Below is a small trained network, with its code and all its weights. Each question gives an input and a target symbol and asks what happens when units are switched off, that is, made to give their printed mean instead of their output.

import numpy as np


def w(rows, s, z=0):
    codes = np.array(rows[::2]) - 128.0
    scale = np.full(codes.shape[1], s)
    scale[-1] = z or s
    return codes * scale


def norm(h):
    return h / np.sqrt((h * h).mean(-1, keepdims=True) + 1e-5)


def f(y):
    return np.maximum(y, 0)


def softmax(a):
    e = np.exp(a - a.max(-1, keepdims=True))
    return e / e.sum(-1, keepdims=True)


def log_softmax(a):
    a = a - a.max(-1, keepdims=True)
    return a - np.log(np.exp(a).sum(-1, keepdims=True))


def net(x, mask):
    ids = ['Ξαγδεηθλμστψω'.index(c) for c in x.split()]
    T = len(ids)
    res = E[ids] + P[:T]
    u = 0
    for l in range(2):
        q, k, v = (norm(res) @ M[l].T for M in (Q, K, V))
        z = softmax(np.where(np.tri(T) > 0, q @ k.T / 4**0.5, -1e9)) @ v
        res = res + np.where(mask[u], z, O[l][:, -1]) @ O[l][:, :-1]
        u += 1
        y = f(norm(res) @ A[l][:, :-1].T + A[l][:, -1])
        res = res + np.where(mask[u : u + 4], y, B[l][:, -1]) @ B[l][:, :-1]
        u += 4
    return log_softmax(norm(res)[-1] @ U[:, :-1].T + U[:, -1])


Q, K, V, O, A, B = {}, {}, {}, {}, {}, {}
E = w([
[174,115,170,157,79,114,155,148],'Ξ',
[171,141,142,109,72,156,131,112],'α',
[160,159,123,96,83,148,100,91],'γ',
[116,36,80,185,103,165,165,79],'δ',
[169,166,107,90,93,146,125,81],'ε',
[77,184,210,178,136,135,222,110],'η',
[147,194,71,152,26,65,127,4],'θ',
[69,153,137,210,37,81,44,144],'λ',
[132,205,194,107,63,48,105,173],'μ',
[217,157,151,32,119,143,146,76],'σ',
[124,108,111,93,83,15,119,91],'τ',
[87,107,177,95,80,159,39,140],'ψ',
[164,142,178,157,74,141,133,160],'ω',
],0.015)
P = w([
[53,134,3,157,223,84,182,223],'0',
[248,73,167,84,25,109,121,133],'1',
[208,81,161,76,37,126,114,126],'2',
[178,93,159,79,57,117,106,121],'3',
[149,96,149,79,61,110,87,108],'4',
[125,107,152,90,75,113,83,106],'5',
[109,106,159,80,89,104,84,103],'6',
[107,114,152,76,102,109,69,85],'7',
[84,117,162,109,110,99,58,75],'8',
[82,120,159,102,124,96,49,59],'9',
[69,130,161,94,129,100,59,68],'10',
[62,127,167,104,143,99,64,68],'11',
[66,130,163,97,147,101,50,46],'12',
],0.0067)
Q[0] = w([
[84,82,77,151,178,155,139,90],'0.h1',
[220,155,147,116,31,138,132,103],'0.h1',
[194,121,54,179,161,153,102,162],'0.h1',
[62,103,169,159,63,74,105,3],'0.h1',
],0.007)
K[0] = w([
[147,37,95,197,161,151,148,130],'0.h1',
[79,164,120,136,101,69,132,72],'0.h1',
[178,50,119,99,2,166,157,110],'0.h1',
[79,160,28,139,193,66,142,172],'0.h1',
],0.0077)
V[0] = w([
[148,48,111,115,251,199,110,189],'0.h1',
[153,89,102,254,114,94,143,127],'0.h1',
[173,125,145,116,197,11,95,178],'0.h1',
[133,233,185,182,153,168,101,205],'0.h1',
],0.007)
O[0] = w([
[21,166,68,80,239,159,142,198,2],'0.h1',
[110,122,23,205,94,140,135,129,180],'0.h1',
[105,66,131,81,2,22,158,207,114],'0.h1',
[128,155,152,98,46,235,185,157,149],'0.h1',
],0.0085,0.0072)
A[0] = w([
[82,101,43,176,130,150,128,69,194],'0.n1',
[111,44,254,150,126,174,109,163,95],'0.n2',
[124,119,133,129,137,124,127,129,9],'0.n3',
[125,165,133,64,71,184,130,68,36],'0.n4',
],0.0073,0.0013)
B[0] = w([
[162,148,197,142,150,55,91,254,217],'0.n1',
[114,162,132,108,210,134,15,16,252],'0.n2',
[119,124,186,151,147,178,176,113,128],'0.n3',
[118,174,194,233,226,99,56,173,253],'0.n4',
],0.0086,0.0046)
Q[1] = w([
[154,173,203,150,79,46,86,105],'1.h1',
[147,153,89,248,89,105,80,59],'1.h1',
[98,178,218,123,64,102,29,102],'1.h1',
[105,175,174,217,118,66,121,116],'1.h1',
],0.011)
K[1] = w([
[48,203,86,75,176,171,126,202],'1.h1',
[52,204,34,46,161,194,155,120],'1.h1',
[100,143,157,60,199,190,122,254],'1.h1',
[40,163,59,69,158,141,192,181],'1.h1',
],0.0069)
V[1] = w([
[254,160,137,97,97,179,142,126],'1.h1',
[171,62,71,103,157,175,157,147],'1.h1',
[112,173,135,155,157,45,212,74],'1.h1',
[75,62,221,66,96,124,157,108],'1.h1',
],0.0088)
O[1] = w([
[186,242,157,129,109,73,133,188,15],'1.h1',
[232,165,77,123,151,166,173,222,27],'1.h1',
[110,114,118,116,163,154,254,85,160],'1.h1',
[133,177,108,79,124,201,124,61,3],'1.h1',
],0.0098,0.0039)
A[1] = w([
[168,173,174,59,107,93,121,153,29],'1.n1',
[183,68,220,207,87,201,157,81,189],'1.n2',
[166,133,123,45,191,156,33,78,254],'1.n3',
[91,117,203,48,119,2,75,86,180],'1.n4',
],0.0077,0.0038)
B[1] = w([
[72,102,102,188,115,143,148,79,136],'1.n1',
[41,237,2,121,206,123,130,183,253],'1.n2',
[211,150,12,130,73,127,140,198,183],'1.n3',
[119,136,72,47,158,163,160,146,232],'1.n4',
],0.009,0.012)
U = w([
[124,130,83,115,96,117,158,184,253],'Ξ',
[159,138,191,131,143,102,106,165,106],'α',
[113,118,175,99,178,104,88,100,128],'γ',
[133,76,85,165,168,125,130,159,45],'δ',
[164,128,160,86,169,96,159,159,78],'ε',
[97,163,119,129,153,172,165,120,122],'η',
[174,131,152,174,128,111,115,10,171],'θ',
[78,128,122,145,94,119,98,133,154],'λ',
[112,155,152,65,70,125,148,162,76],'μ',
[223,138,121,84,150,151,178,132,134],'σ',
[127,74,104,71,114,107,166,105,79],'τ',
[143,105,111,88,132,181,70,135,119],'ψ',
[161,157,159,149,79,155,130,193,106],'ω',
],0.013,0.0064)

Each question gives the input, a string of symbols that net reads in full, and the target symbol t.
The units are the heads (4 rows each of Q, K, V and O) and the neurons (one row each of A and B). Each row of codes is followed by its name. A weight is (code - 128) times the scale printed after its matrix; where a second scale follows, it is the last column's (O, A, B and U).
mask holds one flag per unit, layer by layer, with each layer's heads first. A switched-off unit (its flag False) gives its mean, the last column of its rows in O or B, instead of its output. The means were averaged over made-up inputs and are rounded, as every weight is.
A unit's drop is (log p(t) with every unit on - log p(t) with that unit switched off) / (log p(t) with every unit on - log p(t) with every unit switched off).
The circuit of an input: a set's keep is (log p(t) with only the set's units on - log p(t) with every unit switched off) / (log p(t) with every unit on - log p(t) with every unit switched off). Starting from all 10 units, units are removed one at a time, each time the one whose removal leaves the highest keep (on an exact tie, the one counted first), for as long as the keep stays at least 0.8.
units of the circuit, in order: the units of the circuit, biggest drop first
most important unit: the unit with the biggest drop
top k neurons: the k neurons with the biggest drops, biggest first
top k neurons in layer l: the k neurons of layer l with the biggest drops, biggest first
input λ ω τ γ, target λ: most important unit : 1.h1
input θ μ λ θ γ θ μ η τ ψ τ η, target θ: top 2 neurons : (0.n2; 0.n1)
input η η θ μ τ ψ θ ψ η ω, target η: units of the circuit, in order : (1.h1; 1.n2)
input τ α η, target τ: units of the circuit, in order : (0.h1; 1.h1)
input ψ η Ξ Ξ, target ψ: units of the circuit, in order : (1.h1; 0.h1)
input τ θ θ, target τ: units of the circuit, in order : (0.h1; 1.h1; 1.n4)
input σ ψ η, target σ: top 2 neurons in layer 0 : (0.n2; 0.n4)
input λ θ ψ ψ Ξ, target λ: top 2 neurons : (1.n3; 1.n2)
input γ α ε μ ψ γ ψ η ψ, target γ: top 2 neurons in layer 0 : (0.n2; 0.n4)
input δ ψ γ ψ θ α θ δ ε θ ψ λ, target δ: units of the circuit, in order : (0.h1; 1.h1)
input η θ θ Ξ δ ε, target η: top 2 neurons : (1.n2; 0.n2)
input η ψ γ ψ μ Ξ, target η: top 2 neurons in layer 1 : (1.n2; 1.n3)
input η ψ η η μ α, target η: units of the circuit, in order : (1.h1; 0.n4)
input γ θ γ ψ ω σ η Ξ ε ω, target γ: most important unit : 1.h1
input γ η η Ξ ψ ω Ξ ψ δ γ, target γ: top 3 neurons : (0.n4; 1.n2; 0.n2)
input λ η γ δ Ξ, target λ: top 2 neurons : (1.n3; 0.n1)
input μ ψ μ η ψ ε ψ ψ α λ μ, target μ: top 2 neurons in layer 1 : (1.n4; 1.n2)
input δ α α ω Ξ, target δ: top 2 neurons : (1.n4; 1.n3)
input λ μ ψ ω, target λ: top 2 neurons : (1.n3; 0.n1)
input θ μ ω γ, target θ: top neuron : (1.n3)
input τ η μ τ, target τ: top 2 neurons : (1.n2; 1.n4)
